
[[  18   43 -228  170  146  500  154  -67  -73 -221 -122   83  100 -386
  -270 -223  175 -153  119  252 -116  102 -112   69  -35   66]
 [ 141  706  160 -190 -157  381   68  271  359 -168  241  -40  420 -103
    84  121 -257  154 -609 -167  115  427  -37  236  -52  -77]
 [ 269  146  161 -104   11  275   68  248  -71 -162 -128   91   82 -134
   -85  -39  128  -68   78   65 -144  -25  -61  -12    2   76]
 [ 182   60  163  -29   41  302   -2  210   51 -153 -186   42   64 -127
  -162  -76  134  -16   52  132 -178  -92  -49  -68   19  168]
 [-164 -155 -186  -72 -159  186  287  -32   47 -219   58 -171 -168  251
    -6 -182 -447 -222 -105  -15 -157   63  -80  -85   63  -92]
 [ 104 -128 -139  267  -73  -49 -135   42  -46  -55  -38  410   29 -133
   -97  168   51  -75   75  177  154   47  168  136  102  -46]
 [ 132  318  -26   60  126   71 -148   86   -6   79  153  -32  256 -298
   -84   33  379  -43  -24   86  126  190   -4  141 -121  -11]
 [ -77 -215 -243  164  -58 -191   39 -141 -233  -14    9  210 -199   89
    28   67  -35 -249  157  128   99   15  134   58  -29 -191]
 [ 402  240  187   32  -35  350 -175  249  -35 -138 -131  288  206 -418
  -207   39  330   28   68  129  -55    5  -71  158  -16  181]
 [ -68  280  -70  -67  186   51  113    2  -34   39  135 -238  121  -40
    41  -64  160 -127  -63   35   39  180   -1    2 -175 -127]
 [ 197  342  106 -194   25 -294 -179  169 -158  252  344 -268  125   10
   147   91  368 -136   27 -121  138  141  -17   67 -194 -129]
 [ -51 -264 -361   88  230 -272  135   -6 -329  122  184 -183  -68   55
    -7 -112  228 -372  383  124   48   65   52 -120   44 -203]
 [ 122  397  341 -431  -20  126  184  335  110  -71   79 -367   88  260
   172  -36 -129  -23 -230 -182 -161   49  -79 -137  -96  -37]
 [  75  -90 -224  154 -244  -17  -81  -61 -118  -71  138  259  -59  -79
   -43   72  -99 -179   17   45  115  137   18  209   27 -109]
 [  68  -31  -56   15  -40  -30  -22   84  -56  -13   73    0   -7   14
   -28    1   38 -145   59   46    8   35   16   10   16  -42]
 [-151 -128 -213   17   29   30  365   37  -40 -187  -26   47  -83  249
    72  -14 -358 -197  -27   70  -10  105  123  -98  109 -227]
 [ 127  427   24  -99  -80 -161 -220   40  -65  196  384 -159  161 -104
   108  107  270  -93 -138 -112  205  252  -35  221 -237 -133]
 [ -37   54 -111   90  128   42   69  -17  -77  -29  -32   55   25  -60
   -39   -6  124 -127   54  146   44   68   77   15  -70  -87]
 [ 178  195  200  -26 -117  355  -33  168  124 -213 -176  214   82 -138
  -110   29  -27   53 -138   76  -97  -17  -18   72  -20  123]
 [ 212  264  211 -160 -105  106  -71  229   46  -45   58  -36   98  -19
    18   44   56  -13 -113  -58  -44   48  -45   45  -62   33]
 [-235  -99 -414  252    8  -44  -55 -220   44   60  254 -106   14  -77
  -105  -75    6 -194  -44  121  154  217   23  105  -34 -117]
 [ -91 -331  -29  114  -79   -3   72  132  182 -170 -168  153 -119  268
   -56   45 -337  -47  -40  133  -67 -117  174 -157  222   17]
 [ -11  -17 -318   53    3  119   99  -94 -185  -45  211 -149    3 -149
  -103 -181   78 -289  121   63  -12  179 -135   77  -45 -101]
 [ -85 -320 -271  167   85  -16  223   37 -103 -132  -78  137  -87  105
   -58  -32 -142 -219  175  185   -6   10  135 -110  179 -132]
 [-115 -176 -190   83  -83 -165   80  -40  -57  -36   78   64 -134  204
    55   56 -196 -191   10   53   73   54  123   -5   36 -175]
 [-124 -230 -151   73   14   89  222   17   12 -179 -113   52 -124  174
   -44  -67 -248 -157   37  132  -87  -29   85 -123  110  -70]
 [  26 -238 -120  246   70  161   46   64    1 -175 -235  318   -8 -104
  -188   11    8  -79  138  271  -30  -61  130  -31  146   42]
 [ 118  140  -38   -6  -44  101 -116   51  -36   17  154 -105   82 -167
   -91  -64  195 -118   10   30   -5  100 -101   94  -86   27]
 [ 213   29  130 -102  -96  -19  -29  296   21  -51   37   21   46   93
    14   70  -32  -57   -3  -19  -39   -8   27  -43   98    4]
 [  77  -11   94 -112    6 -100   48  184  -59   -8    8  -71  -50  181
    63   26    6 -125   62    8  -51  -48   55 -109    5  -57]
 [ 163  116  195   26   14  120 -210  240  202  -19  -57   34  169 -117
  -135   51  186   80  -75   98  -26  -39   39  -12   32  168]
 [  23 -233 -212  119 -351  -97 -158   31   84  -31  271   51  -65   91
   -63   37 -272 -153  -82  -34   77  119   -9  120  164  -45]
 [  24 -100  -56  237   20  364   30   46  126 -254 -281  335   48 -192
  -238  -21  -43    2   -5  266  -70  -34   68   25  106  121]
 [ -96  160 -253   70   66  168  269 -105 -122 -147   40  101   35  -71
    25  -20 -101 -186  -61   94   83  245   47  117  -90 -228]
 [ 279  307  239 -274 -201  199   -3  255  -11  -98  105 -104   61    0
    36  -19  -19  -63 -113 -137 -127   54 -153   56  -72   33]
 [ -18   69 -158    4 -167   86  168   -6  -42 -161   95  135  -30   77
    65   51 -294 -151 -139  -13   62  192   36  122    3 -193]
 [  99 -153  203   61  282 -373 -312  252   18  262  -83 -123   38   68
   -69   86  539  -20  273  193   14 -256  200 -243   13  131]
 [ -69  -61 -453  306   72  424  160 -170  -83 -220    4  172   89 -391
  -270 -185   26 -211   80  254    8  231  -72  162   39  -41]
 [ -33   86 -150 -197  125  -65  365  143 -170  -28  201 -298   21  230
   157  -91 -122 -272   35  -65  -17  191   -4 -125   10 -273]
 [-137  -73 -246   47  135 -161  138   39  -18   43  180 -173   36  148
    47  -21  -47 -191   17   62   95  155  105  -78   55 -189]
 [ -26 -388 -234  377  -48   70  -68  -36   19 -156 -190  430  -71 -112
  -223   50  -56 -101  140  294   41  -58  163   39  192   38]
 [ -88  -93 -232  -97 -128  -29  203   36  -33  -64  274 -267  -74  233
    62 -120 -297 -263  -51  -84  -39  167  -73  -42   69 -177]
 [-113  -89 -333  245 -244  374   32 -179  137 -252   57  186   -8 -179
  -207 -100 -301 -120 -174  121    8  196  -71  210   56    0]
 [-197  -71 -305   11  -92  296  297  -67  102 -222  136 -200  -37   89
   -74 -222 -395 -211 -153   17 -101  202 -109  -15   70  -98]
 [-127    2 -126 -280    8  -10  407   89  -93  -81  210 -453 -116  383
   163 -193 -312 -302  -24 -129 -141  120  -88 -191    0 -224]
 [ 126   25  122  -40  -35  -80  -72  179  -13   -2  -10   50    1   80
    20   85   67  -65   26   35    1  -45   78  -31    2  -10]
 [  50  245   61  -93  -19  276  264  198  120 -241  -55   98  130   66
    52   48 -272  -11 -236    4  -25  166   58   11   45 -102]
 [ 187   66   71  -26    5  -85  -13  199 -124  -15  -13  157   36    7
    44  124  109  -92   86   48   49   12  104   18   12  -79]
 [ 123   74  109   -6 -236  409  -55  163  255 -242  -60   78   72  -92
  -174  -53 -196   34 -211   35 -146   18  -99   64   77  180]
 [ -29   81   45   36 -111   61 -213   11  210   18   96 -113   42  -24
   -92  -16   42   -3 -169   37    2   23  -20   47  -73   95]
 [ 126 -157  141  -22 -179  166 -141  196  164 -116  -74  -32  -52   40
  -169  -72  -59  -30    0   58 -192 -156  -69  -89  108  214]
 [  98  356   37   73  100  396  -83   74  156  -88  -19   17  280 -376
  -189  -54  256   48 -139  141    5  153  -59  132 -111  118]
 [ 121  285  110 -187   -6  241  115  143  -17 -106   33 -146   75  -38
    -3  -88   35  -93  -74  -30 -115   79 -104    1 -114   -8]
 [  69   69  215 -137   52  297  177  299  205 -223 -208  -53   70  116
   -56  -65 -154   29 -111   64 -213  -80   18 -188   97  107]
 [ 279  320  185 -121   12  251   20  235  -50 -114  -54   78  155 -180
   -39   19  175  -28  -16   31  -64   55  -47   66  -75   36]
 [ -39 -311 -270  406   52  280  -14   22  151 -211 -195  349   86 -239
  -320  -34  -39  -40   72  336    7   14  114   21  247  109]
 [ 113 -145   39   54 -141 -294 -369  138   62  180  200  -92  -11   71
   -54   81  170  -74   55    9   75  -60   43    0   50   66]
 [ 234   73    2  138 -108  -19 -263  198   68   13  111  237  187 -191
   -96  169  145    8  -43   66  155  116   79  167   92   28]
 [ 184   99  115  -77   35  210  -60  177  -12  -45  -24 -118   74 -146
  -141 -116  242  -88   92   70 -154  -48 -116  -49  -40  137]
 [  54   85   67 -167  -76 -197  -69   56 -123  116  176 -224  -96  165
   108   -4  106 -180   38  -75  -17  -10  -30  -25 -151  -81]
 [ 324    6   44  133 -159  -53 -406  136  -80   82  103  209   80 -281
  -161  103  360  -59  143   83   81  -10  -21  187    2  118]
 [-114 -211 -177   42 -115   15  126   42   81 -115   71  -55  -87  205
   -25  -51 -311 -158  -59   37  -34   51   37  -71  140  -82]
 [ 335  286  107  202   79  410 -246  195  101 -111 -142  343  350 -577
  -298   58  436  106    6  231   42   80   -6  207   -6  216]
 [-115  -48 -476   50  252  206  450  -33 -220 -138  150 -203   75  -96
   -76 -262  -25 -355  181  125  -38  275  -72  -60   66 -228]
 [  17   86  -94  -12 -101  -45  -81    9   -6   44  238 -132   25   -1
     1  -13   25 -141  -63  -24   57  140  -41   86  -65  -71]
 [ 184 -143 -137   -4 -138  110  -25   59 -213  -68  111  -42  -74 -122
  -140 -149  103 -265  231   39 -120    4 -173   43   31   35]
 [ 248   12  192   18   78  108 -176  275   53  -21 -120   33  115 -152
  -170   -4  305    2  127  141  -97 -120    3  -73   54  191]
 [  50   53  -34 -166  -22 -143  103   96 -178   42  182 -204  -65  174
   119  -28    7 -234   69  -69  -17   69  -19  -50  -64 -162]
 [ -79 -131 -232   28 -126   45   88   20   57  -77  204 -150  -30  104
   -42 -100 -233 -189  -63   -3  -18  138  -44   -5  102  -82]
 [ -70   -2 -283  -11   97   97  273  -53 -199  -75  128 -156  -21   -7
   -10 -164   -8 -291  110   64  -33  164  -57  -17  -41 -179]
 [ 122  102  210  -38  158  323   72  187   42 -170 -302   61   60 -109
  -141  -73  175    5   64  181 -194 -135   10 -122  -32  153]
 [-108 -216 -301  158   30  -14  160 -114 -185  -94  -20  121 -136   31
   -40  -48  -74 -256  160  155   23   47   77    3   23 -158]]

[  24 -101  -27    7  323 -109  192  332  -57  -75  204  341  -94  171
  123   28 -190 -111 -200   72  320   57  293 -365  -22   -9  -96 -151
   41   85 -137    9 -109]	69
[ 192  -48  269 -608   -1   37 -425   77  517 -144 -572 -151 -387   41
 -102    2  276 -249  338  -32  135  237 -579  400 -419 -276  384   38
    7 -261 -347  332  -37]	18
[-158  206  346  102  294 -239    8  295  181 -356  111  159 -105   96
  121  -65 -118  -83 -206  215  -71    6   66 -345   47  -33 -429  153
 -118  151   74  101 -328]	22
[-343    9   -3 -161  269 -390 -235   47 -141  359  377  136  311  358
  245 -307  145  550 -289  -56 -162   59 -220 -101  475  444 -161  120
  343  156 -223 -197 -313]	7
[  64 -170  129  -17   91  -41  319   59 -131 -311   49  220 -253  -80
  -29   62 -334  -89 -221   79  292  -20  155 -270 -127 -200   91  -86
 -219   39  130 -122  -60]	65
[  -8  205  536 -307  -15 -100 -311   85  414 -264 -368 -181 -200   57
  -96   16  196 -225  194   12 -109   76 -413  121 -322 -254   29  166
    4 -104  -51  270 -175]	48
[-105   75   -9  -18  225  -52  -79  179 -374  596  374   22  431  471
   60    9  107  110 -133 -518    3  123  179 -463   -4  150  242 -205
  716 -116 -322 -199   10]	46
[ 157  306  533 -166  414 -288 -137  352  319 -463 -155  345 -488   88
 -101  -52 -134 -382   52  150  346 -152  195 -339 -288 -149 -426  120
 -143 -110 -217  283 -256]	44
[ 173  -69  190 -455  213 -129 -251   -9   95  -29 -220  345 -379  111
 -196 -104  123  -24  223  -25  228    5 -265  227 -275  -35  116  -91
 -189  -78 -409   70 -155]	25
[  64    0 -159 -286  549 -216 -298   52 -393  505  381  176   -1  283
  154 -343 -193  462 -386 -556  353   83  170 -550  336  387  262   58
  639 -483 -663 -456  -46]	70
[  -5  -97  217 -277  -64 -141  -15 -377 -484  249   92  153   21   79
 -260 -103  -22  364  -53 -363   65 -139 -200    2  -82   41  377  -78
   63  -87  -85 -399  -63]	21
[ 124  -95  284 -441   21   -2 -245   40  520 -430 -512   20 -509 -100
  -86  -13  131 -191  230  240   68  177 -569  421 -328 -282  150   79
 -410  -34 -135  276 -165]	14
[-114  -29  -48  131  330  -98  210  554   42   49  289  324  186  395
  211  116   25 -239 -124  147  135  136  341 -374  -50   35 -277 -259
  184  313 -112  199 -142]	43
[-183  152  162 -336  328 -283 -558   21  145  187   54  -78   14  220
  177 -354  160  408 -151 -169 -170  174 -436  -49  308  283  -15  306
  316 -202 -407 -104 -292]	45
[-329   86  243  193  -39  -51   58  -75 -286  198  275  -24  419  221
   -9   28  125  215 -122 -164 -481   86 -177 -164   11   23   15  -80
   75  282  187 -208 -213]	13
[ -44 -131   79 -253   10  122 -194  236  655 -400 -391 -285 -266  -73
  221   38  102 -185   13  272 -119  459 -560  261 -122 -288  209  129
 -182    3   -9  300 -128]	6
[ 210 -196  248 -428 -171   79  -44 -287 -109  -40 -324   72 -303  -68
 -340   72   39  -35  212 -209  183    3 -372  291 -456 -284  561 -163
 -204 -155 -104 -113   37]	32
[ -57  181  297 -192  308 -180 -301  354  537 -347 -177  -75 -252   87
  206 -119   14 -152  -84  179   13  187 -213 -139    6  -80 -218  277
   53 -106 -176  275 -254]	9
[ -76  -75   36  -63  144 -141   88  -50 -358  133  287   62   66   91
   82 -113 -250  300 -378 -253  148    8   83 -403  183   87  215   30
  254 -137  -51 -377  -56]	50
[ 117  -74    2 -328  251 -115 -130   88 -101  139   61   54 -145  141
   69 -121 -140  114 -192 -282  378   75   24 -277   29   46  307   27
  374 -341 -356 -169   11]	2
[-330  103  329   50  -37 -259   90  216  225 -306  105 -273  167   76
  298  -29  -96   50 -366  218 -133   57 -110 -288  225  -71 -206  299
  191  157  373   78 -220]	64
[ 167  138  210 -299  359  113 -442  353  557 -165 -374   15 -368  143
    5    5  210 -388  271  -44    6  355 -284   54 -407 -212   86  -18
  -24 -224 -496  361 -141]	34
[  20   41  175 -202  101  -88  -78   54  -87   64   40 -166  -17   96
   58  -53 -150   55 -226 -311  194   65    9 -370   -9  -63  296  102
  426 -322 -116 -154   16]	54
[ 261 -129  191 -326   24   60   93  278  359 -419 -367  -33 -445  -60
  -18  176 -155 -471   27   91  496  125    8  -79 -415 -419  279  -48
  -17 -209  -52  264   76]	52
[-286  -90 -177  316  251  -71  302  306 -348  274  582  213  457  348
  271   40 -101  155 -395  -59  -93  165  307 -518  232  174 -101 -223
  282  317   44 -203 -140]	68
[ 104 -203  142 -219 -174  207  114  171  407 -421 -395 -289 -276 -130
   62  223  -73 -372   14  123  151  308 -281   95 -357 -495  433  -26
 -100  -87  152  223   77]	51
[ -86 -216   80 -149 -118  -20   91 -339 -424  205  119  131   96   47
 -153  -35    1  357  -81 -222  -96   11 -288  104  -44    5  393 -150
  -94   90   33 -387  -76]	55
[-138   46   99 -190  372 -287 -270   85  -45  188  186  315    7  292
   61 -247  135  290  -78  -33  -44   47 -168  -51  172  288 -177   19
   70   84 -362  -82 -313]	71
[  24  -94  -38 -129  304   30  -81  248  201 -150  -33   97 -223   62
  164  -38  -74  -54 -127   67  100  285 -108 -118  -32  -69   84  -15
  -57  -50 -220   40 -128]	59
[ -70 -157  333 -197 -344  101   39 -304  166 -439 -356 -331 -231 -312
  -65   48  -87   77  -56   85 -227  169 -638  280 -176 -396  426  168
 -391   -4  378 -103  -92]	60
[  -4 -216   76 -141  -55   45  127  -78 -144   18  -22  181  -33   76
 -119   92   46   24   45  -32   12   86 -201  128 -225 -135  274 -230
 -174  154    6  -87  -58]	24
[-186  140   64 -309  391 -234 -585    6   10  383  148  -10  104  303
  159 -372  214  480 -129 -297 -234  214 -415  -64  307  361   60  208
  379 -196 -530 -182 -277]	47
[-185 -124  254 -170 -302  -22    0 -419 -299  127  -15 -166  170  -12
 -144  -19   83  359  -49 -212 -302   32 -512  193  -53  -79  432    3
  -36   75  212 -324  -96]	5
